Below is a small trained network, with its code and all its weights. Each question gives an input and a class and asks what happens when units are switched off, that is, made to give their printed mean instead of their output.

import numpy as np


def w(rows, s, z=0):
    codes = np.array(rows[::2]) - 128.0
    scale = np.full(codes.shape[1], s)
    scale[-1] = z or s
    return codes * scale


def f(y):
    return y / 2 * (1 + np.tanh(0.7978845608 * (y + 0.044715 * y**3)))


def log_softmax(a):
    a = a - a.max(-1, keepdims=True)
    return a - np.log(np.exp(a).sum(-1, keepdims=True))


def net(x, mask):
    res = np.array(x, float).reshape(1, 5) / 4 @ E
    y = f(res @ A[0][:, :-1].T + A[0][:, -1])
    res = res + np.where(mask, y, B[0][:, -1]) @ B[0][:, :-1]
    return log_softmax(res[-1] @ U[:, :-1].T + U[:, -1])


A, B = {}, {}
E = w([
[114,194,119,135,204,162,105,84],'x0',
[120,154,172,194,58,190,117,210],'x1',
[48,78,121,130,156,160,180,60],'x2',
[201,67,19,126,99,103,240,183],'x3',
[106,48,255,112,93,36,194,124],'x4',
],0.0076)
A[0] = w([
[180,191,111,111,190,183,86,67,155],'neuron 0',
[44,139,185,123,173,149,223,31,191],'neuron 1',
[60,173,157,131,46,94,69,151,189],'neuron 2',
[158,195,68,148,254,171,85,63,233],'neuron 3',
[187,211,90,119,167,135,64,143,250],'neuron 4',
[42,88,134,118,215,131,137,71,232],'neuron 5',
[69,154,81,120,90,159,121,113,126],'neuron 6',
[128,224,132,161,193,132,43,147,241],'neuron 7',
[44,55,108,136,185,119,178,36,236],'neuron 8',
[94,55,151,173,206,89,142,92,182],'neuron 9',
[160,178,60,126,105,124,76,108,223],'neuron 10',
[106,141,209,164,90,120,86,193,226],'neuron 11',
[80,148,181,100,75,135,111,175,218],'neuron 12',
[183,46,107,121,78,113,191,226,223],'neuron 13',
[171,118,72,82,38,77,185,158,217],'neuron 14',
[88,177,179,184,105,98,89,161,216],'neuron 15',
[143,126,182,104,81,95,98,198,220],'neuron 16',
],0.0071,0.0023)
B[0] = w([
[173,202,42,51,202,126,99,212,209],'neuron 0',
[40,211,119,81,111,160,161,63,229],'neuron 1',
[115,136,197,138,101,163,119,175,175],'neuron 2',
[196,227,50,51,196,66,78,150,254],'neuron 3',
[250,74,123,150,203,123,96,229,218],'neuron 4',
[58,235,63,81,110,187,157,134,219],'neuron 5',
[101,153,147,157,160,84,107,137,144],'neuron 6',
[206,221,190,85,184,113,90,184,231],'neuron 7',
[69,201,8,117,61,155,227,64,235],'neuron 8',
[54,140,82,105,25,133,208,67,192],'neuron 9',
[175,110,127,163,162,106,78,198,186],'neuron 10',
[184,103,233,94,51,151,92,114,195],'neuron 11',
[146,110,195,123,74,188,137,135,173],'neuron 12',
[187,39,99,229,77,50,218,102,253],'neuron 13',
[149,36,17,235,91,25,163,104,232],'neuron 14',
[139,148,253,88,125,154,110,179,182],'neuron 15',
[148,92,156,135,93,166,152,156,190],'neuron 16',
],0.0056,0.0078)
U = w([
[172,162,101,80,214,93,100,195,37],'0',
[45,178,82,75,82,148,198,93,59],'1',
[168,1,82,218,90,30,189,141,170],'2',
[138,117,249,106,77,176,138,173,254],'3',
],0.0077,0.00071)

Each question gives the input, the list of numbers given to net, and the class t.
The units are the neurons (one row each of A and B). Each row of codes is followed by its name. A weight is (code - 128) times the scale printed after its matrix; where a second scale follows, it is the last column's (A, B and U).
mask holds one flag per neuron, in row order. A switched-off neuron (its flag False) gives its mean, the last column of its row in B, instead of its output. The means were averaged over made-up inputs and are rounded, as every weight is.
A unit's drop is (log p(t) with every unit on - log p(t) with that unit switched off) / (log p(t) with every unit on - log p(t) with every unit switched off).
The circuit of an input: a set's keep is (log p(t) with only the set's units on - log p(t) with every unit switched off) / (log p(t) with every unit on - log p(t) with every unit switched off). Starting from the 12 units with the biggest drops (on a tie, the unit counted first), units are removed one at a time, each time the one whose removal leaves the highest keep (on an exact tie, the one counted first), for as long as the keep stays at least 0.8.
circuit, biggest first: the units of the circuit, biggest drop first
k most important neurons: the k neurons with the biggest drops, biggest first
drop of u: that unit's drop, to one decimal
input [1,6,7,-2,8], class 1: circuit, biggest first : neuron 1
input [4,4,8,6,-6], class 0: circuit, biggest first : neuron 3; neuron 9
input [4,0,-5,-5,2], class 3: circuit, biggest first : neuron 11; neuron 15
input [-3,6,-5,-2,-6], class 3: circuit, biggest first : neuron 11; neuron 15
input [6,-1,-4,0,5], class 3: circuit, biggest first : neuron 3; neuron 14; neuron 0
input [2,-2,-8,5,-3], class 2: 3 most important neurons : neuron 14; neuron 13; neuron 5
input [8,7,8,-8,-3], class 0: 3 most important neurons : neuron 7; neuron 3; neuron 0
input [1,-1,8,7,5], class 1: 2 most important neurons : neuron 8; neuron 1
input [6,6,6,8,-3], class 2: drop of neuron 1 : 0.1
input [-2,5,-2,1,-3], class 3: drop of neuron 14 : 0.3
input [-7,1,-7,-6,-5], class 3: drop of neuron 11 : 0.2
